Here is a tiny trained network, its code and every weight. The questions are about switching its units off for an input and a class, where a switched-off unit gives its printed mean instead of its output.

import numpy as np


def w(rows, s, z=0):
    codes = np.array(rows[::2]) - 128.0
    scale = np.full(codes.shape[1], s)
    scale[-1] = z or s
    return codes * scale


def norm(h):
    return h / np.sqrt((h * h).mean(-1, keepdims=True) + 1e-5)


def f(y):
    return y / 2 * (1 + np.tanh(0.7978845608 * (y + 0.044715 * y**3)))


def log_softmax(a):
    a = a - a.max(-1, keepdims=True)
    return a - np.log(np.exp(a).sum(-1, keepdims=True))


def net(x, mask):
    res = np.array(x, float).reshape(1, 4) / 4 @ E
    u = 0
    for l in range(2):
        y = f(norm(res) @ A[l][:, :-1].T + A[l][:, -1])
        res = res + np.where(mask[u : u + 8], y, B[l][:, -1]) @ B[l][:, :-1]
        u += 8
    return log_softmax(norm(res)[-1] @ U[:, :-1].T + U[:, -1])


A, B = {}, {}
E = w([
[87,181,12,134,70,68,190,104,122,133],'x0',
[85,138,132,238,88,203,72,170,134,251],'x1',
[83,112,153,171,89,158,144,110,100,76],'x2',
[56,54,87,3,120,125,79,205,104,140],'x3',
],0.0064)
A[0] = w([
[89,62,95,50,97,97,55,156,145,106,10],'L0N0',
[100,139,43,144,113,24,168,120,73,91,111],'L0N1',
[211,160,159,168,167,100,200,59,153,71,130],'L0N2',
[85,92,95,114,216,73,110,114,60,112,135],'L0N3',
[33,114,111,124,113,168,75,102,108,60,17],'L0N4',
[249,127,55,99,194,70,86,167,197,179,2],'L0N5',
[11,89,177,183,108,155,181,135,106,2,44],'L0N6',
[210,74,196,77,178,147,69,96,118,54,170],'L0N7',
],0.0071,0.0031)
B[0] = w([
[159,152,180,117,101,250,127,78,117,185,211],'L0N0',
[105,178,159,159,128,122,149,195,150,98,225],'L0N1',
[141,103,122,71,120,176,125,113,159,149,240],'L0N2',
[114,84,121,99,78,152,131,105,133,85,177],'L0N3',
[146,105,142,141,136,148,161,115,102,169,149],'L0N4',
[187,78,108,191,118,111,145,102,19,119,189],'L0N5',
[191,88,88,136,181,60,120,96,59,179,183],'L0N6',
[91,142,132,151,129,108,156,158,157,76,254],'L0N7',
],0.011,0.006)
A[1] = w([
[192,168,148,173,109,117,129,42,170,116,25],'L1N0',
[122,109,138,212,115,147,138,59,216,193,133],'L1N1',
[136,167,125,92,152,202,150,23,158,174,31],'L1N2',
[254,98,98,142,111,89,97,120,26,133,95],'L1N3',
[107,219,97,140,91,105,185,143,129,166,2],'L1N4',
[164,125,147,165,207,154,112,172,198,102,7],'L1N5',
[129,87,248,179,195,124,79,183,158,94,126],'L1N6',
[84,115,122,185,130,107,45,162,163,202,109],'L1N7',
],0.0095,0.0036)
B[1] = w([
[53,57,182,67,134,202,67,88,42,168,171],'L1N0',
[149,61,126,60,110,105,169,153,164,100,233],'L1N1',
[95,86,146,70,21,195,106,213,145,180,185],'L1N2',
[106,76,63,142,133,26,115,69,76,202,253],'L1N3',
[84,194,100,157,203,124,12,192,44,141,193],'L1N4',
[93,122,124,166,120,176,89,169,72,164,169],'L1N5',
[84,254,28,158,123,80,86,161,92,167,247],'L1N6',
[198,114,190,108,153,106,215,41,195,15,250],'L1N7',
],0.0091,0.0053)
U = w([
[88,102,167,78,62,223,111,164,96,167,78],'0',
[85,254,109,196,161,100,101,202,97,89,129],'1',
[155,76,114,189,148,54,156,47,34,145,70],'2',
[175,147,192,140,126,102,204,108,246,13,252],'3',
],0.014,0.0018)

Each question gives the input, the list of numbers given to net, and the class t.
The units are the neurons (one row each of A and B). Each row of codes is followed by its name. A weight is (code - 128) times the scale printed after its matrix; where a second scale follows, it is the last column's (A, B and U).
mask holds one flag per neuron, layer by layer. A switched-off neuron (its flag False) gives its mean, the last column of its row in B, instead of its output. The means were averaged over made-up inputs and are rounded, as every weight is.
A unit's drop is (log p(t) with every unit on - log p(t) with that unit switched off) / (log p(t) with every unit on - log p(t) with every unit switched off).
The circuit of an input: a set's keep is (log p(t) with only the set's units on - log p(t) with every unit switched off) / (log p(t) with every unit on - log p(t) with every unit switched off). Starting from the 12 units with the biggest drops (on a tie, the unit counted first), units are removed one at a time, each time the one whose removal leaves the highest keep (on an exact tie, the one counted first), for as long as the keep stays at least 0.8.
circuit, biggest first: the units of the circuit, biggest drop first
top k neurons: the k neurons with the biggest drops, biggest first
k most important neurons of layer l: the k neurons of layer l with the biggest drops, biggest first
input [7,8,0,4], class 3: top 2 neurons => [L1N7; L1N6]
input [0,-6,-6,-6], class 0: circuit, biggest first => [L0N2; L1N2]
input [-1,-7,0,5], class 3: circuit, biggest first => [L0N7]
input [-7,2,-4,-7], class 0: top 3 neurons => [L0N2; L0N1; L1N0]
input [7,-7,4,-7], class 0: top 3 neurons => [L0N2; L1N0; L0N7]
input [-7,8,-2,6], class 3: circuit, biggest first => [L1N7; L0N2]
input [6,-3,-2,3], class 1: top 2 neurons => [L0N1; L1N4]
input [6,-5,-4,-1], class 1: top 3 neurons => [L0N1; L1N4; L1N7]
input [-7,-5,-8,3], class 2: 4 most important neurons of layer 0 => [L0N5; L0N1; L0N3; L0N0]
input [-3,-5,7,-7], class 0: 2 most important neurons of layer 0 => [L0N2; L0N5]
input [-1,-7,-7,-7], class 0: 2 most important neurons of layer 0 => [L0N2; L0N6]
input [-4,-1,7,6], class 2: top 2 neurons => [L0N6; L0N2]
input [-1,6,6,5], class 2: top 3 neurons => [L0N6; L0N7; L0N1]
input [-8,1,-7,-2], class 1: circuit, biggest first => [L1N6]
input [-6,2,-6,-5], class 1: top 4 neurons => [L1N6; L0N0; L0N7; L0N6]
input [-5,-8,-8,1], class 2: 2 most important neurons of layer 1 => [L1N7; L1N3]
input [-3,2,-3,-1], class 1: top 2 neurons => [L1N6; L0N6]
input [5,8,0,-6], class 3: top 4 neurons => [L1N7; L0N0; L1N1; L0N2]
input [8,-4,-3,7], class 1: top 4 neurons => [L0N1; L0N2; L1N4; L1N2]
input [7,-5,-2,2], class 1: circuit, biggest first => [L0N1]
input [-2,7,3,-7], class 0: top 3 neurons => [L1N0; L0N7; L1N2]
input [-4,7,5,6], class 3: 3 most important neurons of layer 0 => [L0N5; L0N2; L0N3]
input [5,1,4,0], class 1: 2 most important neurons of layer 0 => [L0N1; L0N5]
